Below are the code and all the weights of a small trained network. Each question names an input and a target symbol and asks about switching units off, where a switched-off unit gives its printed mean instead of its output.

import numpy as np


def w(rows, s, z=0):
    codes = np.array(rows[::2]) - 128.0
    scale = np.full(codes.shape[1], s)
    scale[-1] = z or s
    return codes * scale


def f(y):
    return np.maximum(y, 0)


def softmax(a):
    e = np.exp(a - a.max(-1, keepdims=True))
    return e / e.sum(-1, keepdims=True)


def log_softmax(a):
    a = a - a.max(-1, keepdims=True)
    return a - np.log(np.exp(a).sum(-1, keepdims=True))


def net(x, mask):
    ids = ['βδεηθλμστφψω'.index(c) for c in x.split()]
    T = len(ids)
    res = E[ids] + P[:T]
    r = res
    for j in range(2):
        rows = slice(2 * j, 2 * j + 2)
        q, k, v = (r @ M[0][rows].T for M in (Q, K, V))
        z = softmax(np.where(np.tri(T) > 0, q @ k.T / 2**0.5, -1e9)) @ v
        o = O[0][rows]
        res = res + np.where(mask[j], z, o[:, -1]) @ o[:, :-1]
    y = f(res @ A[0][:, :-1].T + A[0][:, -1])
    res = res + np.where(mask[2:10], y, B[0][:, -1]) @ B[0][:, :-1]
    return log_softmax(res[-1] @ U[:, :-1].T + U[:, -1])


Q, K, V, O, A, B = {}, {}, {}, {}, {}, {}
E = w([
[167,50,161,84,188,183],'β',
[121,188,63,128,134,85],'δ',
[146,110,100,74,130,163],'ε',
[156,121,115,96,169,69],'η',
[164,72,183,193,53,158],'θ',
[131,144,123,232,103,77],'λ',
[163,103,200,109,253,112],'μ',
[114,190,73,145,195,48],'σ',
[163,138,125,79,144,120],'τ',
[158,100,158,121,219,84],'φ',
[152,94,128,117,164,91],'ψ',
[136,117,82,126,102,114],'ω',
],0.018)
P = w([
[83,86,167,41,58,60],'0',
[189,194,99,95,151,192],'1',
[193,206,88,116,188,161],'2',
[248,199,110,123,202,137],'3',
[166,167,127,144,137,153],'4',
[164,188,105,136,176,109],'5',
[179,137,92,123,137,161],'6',
[176,181,68,146,127,124],'7',
[197,138,84,115,130,114],'8',
[188,195,72,178,103,136],'9',
[197,185,79,150,123,123],'10',
[215,167,86,126,133,120],'11',
],0.011)
Q[0] = w([
[116,58,110,155,127,151],'H1',
[170,2,84,133,119,138],'H1',
[49,109,132,96,119,145],'H2',
[236,126,57,146,157,162],'H2',
],0.0083)
K[0] = w([
[114,225,104,63,72,102],'H1',
[91,1,87,126,185,187],'H1',
[174,201,147,175,158,155],'H2',
[116,117,185,92,101,46],'H2',
],0.0089)
V[0] = w([
[78,148,93,110,123,219],'H1',
[144,105,142,95,132,140],'H1',
[158,44,174,117,126,247],'H2',
[107,150,158,82,233,94],'H2',
],0.012)
O[0] = w([
[160,122,160,98,123,71,56],'H1',
[95,188,153,151,115,85,163],'H1',
[203,10,58,80,55,54,99],'H2',
[177,150,219,137,42,60,251],'H2',
],0.011)
A[0] = w([
[193,142,117,166,134,168,157],'N1',
[131,228,173,130,104,93,100],'N2',
[144,121,126,189,58,147,253],'N3',
[162,136,105,207,172,94,170],'N4',
[12,137,157,99,147,161,120],'N5',
[132,158,93,127,110,128,115],'N6',
[98,86,117,171,202,118,95],'N7',
[121,104,66,123,145,129,59],'N8',
],0.011,0.005)
B[0] = w([
[2,107,73,127,104,68,167],'N1',
[150,28,109,160,119,209,254],'N2',
[132,182,84,81,210,111,173],'N3',
[135,109,174,3,69,156,178],'N4',
[229,248,74,119,185,131,164],'N5',
[198,145,211,203,165,103,138],'N6',
[87,111,145,218,65,47,141],'N7',
[92,9,135,132,86,215,144],'N8',
],0.0076,0.023)
U = w([
[169,172,116,30,106,54,145],'β',
[166,162,133,126,87,106,163],'δ',
[119,180,130,38,101,59,229],'ε',
[144,111,124,150,83,105,92],'η',
[169,74,93,248,136,47,75],'θ',
[123,176,117,137,137,41,182],'λ',
[221,130,151,200,4,64,132],'μ',
[145,150,164,164,42,139,9],'σ',
[123,165,154,92,66,81,143],'τ',
[172,141,169,176,2,91,251],'φ',
[130,156,153,114,76,73,114],'ψ',
[108,175,124,126,120,37,240],'ω',
],0.0062,0.0022)

Each question gives the input, a string of symbols that net reads in full, and the target symbol t.
The units are the heads (2 rows each of Q, K, V and O) and the neurons (one row each of A and B). Each row of codes is followed by its name. A weight is (code - 128) times the scale printed after its matrix; where a second scale follows, it is the last column's (O, A, B and U).
mask holds one flag per unit, heads first, then neurons. A switched-off unit (its flag False) gives its mean, the last column of its rows in O or B, instead of its output. The means were averaged over made-up inputs and are rounded, as every weight is.
A unit's drop is (log p(t) with every unit on - log p(t) with that unit switched off) / (log p(t) with every unit on - log p(t) with every unit switched off).
The circuit of an input: a set's keep is (log p(t) with only the set's units on - log p(t) with every unit switched off) / (log p(t) with every unit on - log p(t) with every unit switched off). Starting from all 10 units, units are removed one at a time, each time the one whose removal leaves the highest keep (on an exact tie, the one counted first), for as long as the keep stays at least 0.8.
units of the circuit, in order: the units of the circuit, biggest drop first
most important unit: the unit with the biggest drop
k most important neurons: the k neurons with the biggest drops, biggest first
heads that matter: for each layer, one digit per head in row order, 1 if its drop is at least 0.15 and else 0, layers parted by /
input β σ σ ψ, target β: heads that matter -> 01
input β β σ, target β: heads that matter -> 01
input σ μ ω μ λ, target σ: heads that matter -> 01
input σ λ τ τ μ μ ψ μ σ σ, target σ: most important unit -> H2
input σ μ μ σ δ ψ, target σ: units of the circuit, in order -> H2; N2
input β μ μ σ σ, target β: units of the circuit, in order -> H2; N2; N3
input β ε β, target β: 2 most important neurons -> N2; N7
input β τ σ μ β τ ε φ, target β: units of the circuit, in order -> H2; N2
input θ σ ε σ θ ψ, target θ: heads that matter -> 01
input σ σ ω, target σ: 2 most important neurons -> N2; N3
input β μ σ ε η μ μ μ β μ λ, target β: 3 most important neurons -> N3; N2; N4
input β σ ω μ β λ μ μ θ η, target β: units of the circuit, in order -> H2; N2
input β μ μ σ σ λ μ μ ε φ, target β: units of the circuit, in order -> H2; N2; N3
input θ τ σ δ μ ε μ σ ε θ β, target θ: units of the circuit, in order -> H2
input β μ μ τ, target β: units of the circuit, in order -> H2; N2
input θ σ σ μ μ β μ μ θ λ η μ, target θ: 4 most important neurons -> N7; N8; N3; N5
input μ μ β θ μ ε, target μ: 2 most important neurons -> N4; N1
input β λ μ μ β ε, target β: 4 most important neurons -> N2; N3; N7; N8
input μ η τ θ β μ β, target μ: heads that matter -> 11
input σ ψ δ, target σ: heads that matter -> 01
input μ θ β μ, target μ: most important neuron -> N2
